Below is a small trained network, with its code and all its weights. Each question gives an input and a class and asks what happens when units are switched off, that is, made to give their printed mean instead of their output.

import numpy as np


def w(rows, s, z=0):
    codes = np.array(rows[::2]) - 128.0
    scale = np.full(codes.shape[1], s)
    scale[-1] = z or s
    return codes * scale


def norm(h):
    return h / np.sqrt((h * h).mean(-1, keepdims=True) + 1e-5)


def f(y):
    return y / 2 * (1 + np.tanh(0.7978845608 * (y + 0.044715 * y**3)))


def log_softmax(a):
    a = a - a.max(-1, keepdims=True)
    return a - np.log(np.exp(a).sum(-1, keepdims=True))


def net(x, mask):
    res = np.array(x, float).reshape(1, 5) / 4 @ E
    u = 0
    for l in range(2):
        y = f(norm(res) @ A[l][:, :-1].T + A[l][:, -1])
        res = res + np.where(mask[u : u + 14], y, B[l][:, -1]) @ B[l][:, :-1]
        u += 14
    return log_softmax(norm(res)[-1] @ U[:, :-1].T + U[:, -1])


A, B = {}, {}
E = w([
[164,97,167,61,219,146,12,136,197,111],'x0',
[101,139,143,192,105,158,1,112,130,120],'x1',
[182,133,82,135,52,186,145,108,114,116],'x2',
[163,73,126,158,200,182,115,93,48,104],'x3',
[132,142,111,161,121,65,166,54,131,122],'x4',
],0.0073)
A[0] = w([
[206,19,141,59,194,187,124,202,142,89,104],'0.n0',
[107,187,135,142,77,147,152,49,128,197,75],'0.n1',
[178,17,181,174,171,173,72,127,99,66,64],'0.n2',
[167,120,200,147,143,106,53,45,187,108,139],'0.n3',
[193,57,178,5,170,191,86,157,110,113,72],'0.n4',
[195,41,69,189,154,192,215,60,102,70,129],'0.n5',
[119,216,177,118,142,210,55,208,230,137,252],'0.n6',
[62,132,185,135,158,36,109,92,163,149,64],'0.n7',
[111,161,190,133,116,136,139,103,157,131,110],'0.n8',
[105,131,197,126,142,38,132,103,159,143,118],'0.n9',
[172,107,102,111,205,144,77,126,134,84,219],'0.n10',
[104,159,155,93,54,148,46,189,190,126,128],'0.n11',
[162,177,94,25,76,77,235,158,164,143,69],'0.n12',
[209,77,153,194,146,97,254,52,113,20,71],'0.n13',
],0.0064,0.0021)
B[0] = w([
[167,149,54,138,104,146,133,167,122,37,241],'0.n0',
[176,85,158,40,150,148,134,126,101,130,156],'0.n1',
[100,85,73,72,134,196,120,77,133,102,212],'0.n2',
[173,111,108,140,147,94,142,157,59,67,199],'0.n3',
[144,116,68,106,186,77,122,169,62,48,239],'0.n4',
[78,181,205,128,161,142,132,112,201,196,219],'0.n5',
[98,80,159,103,92,111,118,30,164,135,254],'0.n6',
[84,103,94,140,71,56,96,129,112,182,175],'0.n7',
[200,135,175,105,63,128,153,95,150,105,132],'0.n8',
[133,123,163,118,65,125,128,74,136,153,167],'0.n9',
[139,115,73,92,170,173,181,169,66,126,213],'0.n10',
[86,107,207,133,128,121,147,72,156,140,204],'0.n11',
[200,145,43,124,254,242,172,163,87,171,217],'0.n12',
[86,166,140,118,144,87,65,121,203,218,205],'0.n13',
],0.0071,0.0067)
A[1] = w([
[72,140,176,197,222,175,65,121,156,90,101],'1.n0',
[139,53,240,112,77,145,116,110,174,120,232],'1.n1',
[134,102,95,83,149,157,94,172,116,87,154],'1.n2',
[96,116,150,2,171,117,154,132,150,155,136],'1.n3',
[179,116,156,118,140,116,110,139,135,41,208],'1.n4',
[91,158,181,105,46,135,56,94,155,176,81],'1.n5',
[186,151,76,173,171,94,117,119,86,80,144],'1.n6',
[53,133,154,163,90,102,119,156,122,156,247],'1.n7',
[162,135,112,98,112,139,106,80,106,44,148],'1.n8',
[109,67,180,107,105,37,126,99,125,157,120],'1.n9',
[160,112,116,97,151,100,153,79,136,224,197],'1.n10',
[139,44,77,103,167,142,112,191,119,84,238],'1.n11',
[128,181,77,145,117,151,186,128,128,117,117],'1.n12',
[154,61,126,41,105,182,107,99,120,97,252],'1.n13',
],0.0081,0.0015)
B[1] = w([
[114,119,25,80,206,157,253,97,164,136,165],'1.n0',
[88,174,202,173,55,48,93,165,78,171,183],'1.n1',
[150,81,190,103,79,62,100,87,106,125,215],'1.n2',
[96,107,95,157,151,206,145,10,85,114,209],'1.n3',
[88,69,69,73,94,122,159,76,15,54,184],'1.n4',
[101,153,190,84,66,99,97,164,146,171,198],'1.n5',
[201,102,60,151,2,112,120,184,121,195,178],'1.n6',
[162,105,200,118,148,167,71,118,130,69,163],'1.n7',
[76,57,67,89,120,76,238,53,142,106,200],'1.n8',
[235,158,140,204,100,110,107,179,99,94,186],'1.n9',
[27,123,123,167,68,183,73,119,169,145,210],'1.n10',
[143,34,177,72,47,69,128,82,2,7,253],'1.n11',
[156,108,103,116,209,152,132,167,191,154,165],'1.n12',
[71,122,145,142,97,73,165,46,156,138,236],'1.n13',
],0.0061,0.0077)
U = w([
[79,168,213,165,67,84,66,112,148,142,141],'0',
[111,132,154,171,182,139,105,173,98,18,103],'1',
[182,131,76,168,121,56,78,176,125,88,104],'2',
[155,160,114,110,191,59,83,222,249,24,1],'3',
[207,146,86,100,172,137,168,228,95,85,117],'4',
[112,55,80,72,124,86,144,50,86,19,144],'5',
[89,178,87,141,177,199,165,100,170,191,145],'6',
],0.015,0.018)

Each question gives the input, the list of numbers given to net, and the class t.
The units are the neurons (one row each of A and B). Each row of codes is followed by its name. A weight is (code - 128) times the scale printed after its matrix; where a second scale follows, it is the last column's (A, B and U).
mask holds one flag per neuron, layer by layer. A switched-off neuron (its flag False) gives its mean, the last column of its row in B, instead of its output. The means were averaged over made-up inputs and are rounded, as every weight is.
A unit's drop is (log p(t) with every unit on - log p(t) with that unit switched off) / (log p(t) with every unit on - log p(t) with every unit switched off).
The circuit of an input: a set's keep is (log p(t) with only the set's units on - log p(t) with every unit switched off) / (log p(t) with every unit on - log p(t) with every unit switched off). Starting from the 12 units with the biggest drops (on a tie, the unit counted first), units are removed one at a time, each time the one whose removal leaves the highest keep (on an exact tie, the one counted first), for as long as the keep stays at least 0.8.
circuit, biggest first: the units of the circuit, biggest drop first
top k neurons: the k neurons with the biggest drops, biggest first
top k neurons in layer l: the k neurons of layer l with the biggest drops, biggest first
drop when u is switched off: that unit's drop, to one decimal
input [-3,6,2,8,0], class 6: top 2 neurons : (0.n5 0.n4)
input [-4,7,-5,8,3], class 6: top neuron : (0.n4)
input [3,1,-3,0,5], class 2: top 2 neurons : (0.n7 0.n3)
input [-7,-8,1,-6,-6], class 4: top 2 neurons : (0.n6 0.n12)
input [8,6,-7,-3,7], class 0: circuit, biggest first : (0.n4 1.n11)
input [-1,5,8,-3,7], class 0: top 2 neurons in layer 0 : (0.n4 0.n12)
input [0,-6,4,-5,-4], class 4: top 2 neurons : (0.n12 0.n5)
input [-7,5,-7,4,1], class 0: top 2 neurons : (0.n12 0.n4)
input [-7,7,4,7,4], class 6: top 2 neurons in layer 1 : (1.n0 1.n11)
input [6,-5,2,-7,6], class 6: top 2 neurons : (0.n12 0.n4)
input [-4,5,5,-3,3], class 0: top 2 neurons : (0.n12 0.n4)
input [-6,-2,-1,-1,-5], class 4: top 2 neurons : (0.n6 0.n5)
input [0,-5,1,0,-3], class 4: drop when 0.n12 is switched off : 0.2
input [3,-8,6,-6,1], class 4: circuit, biggest first : (0.n12)
input [-2,-7,-8,-1,-2], class 6: drop when 0.n4 is switched off : 0.2
input [7,-2,-3,-6,7], class 0: drop when 0.n0 is switched off : 0.1
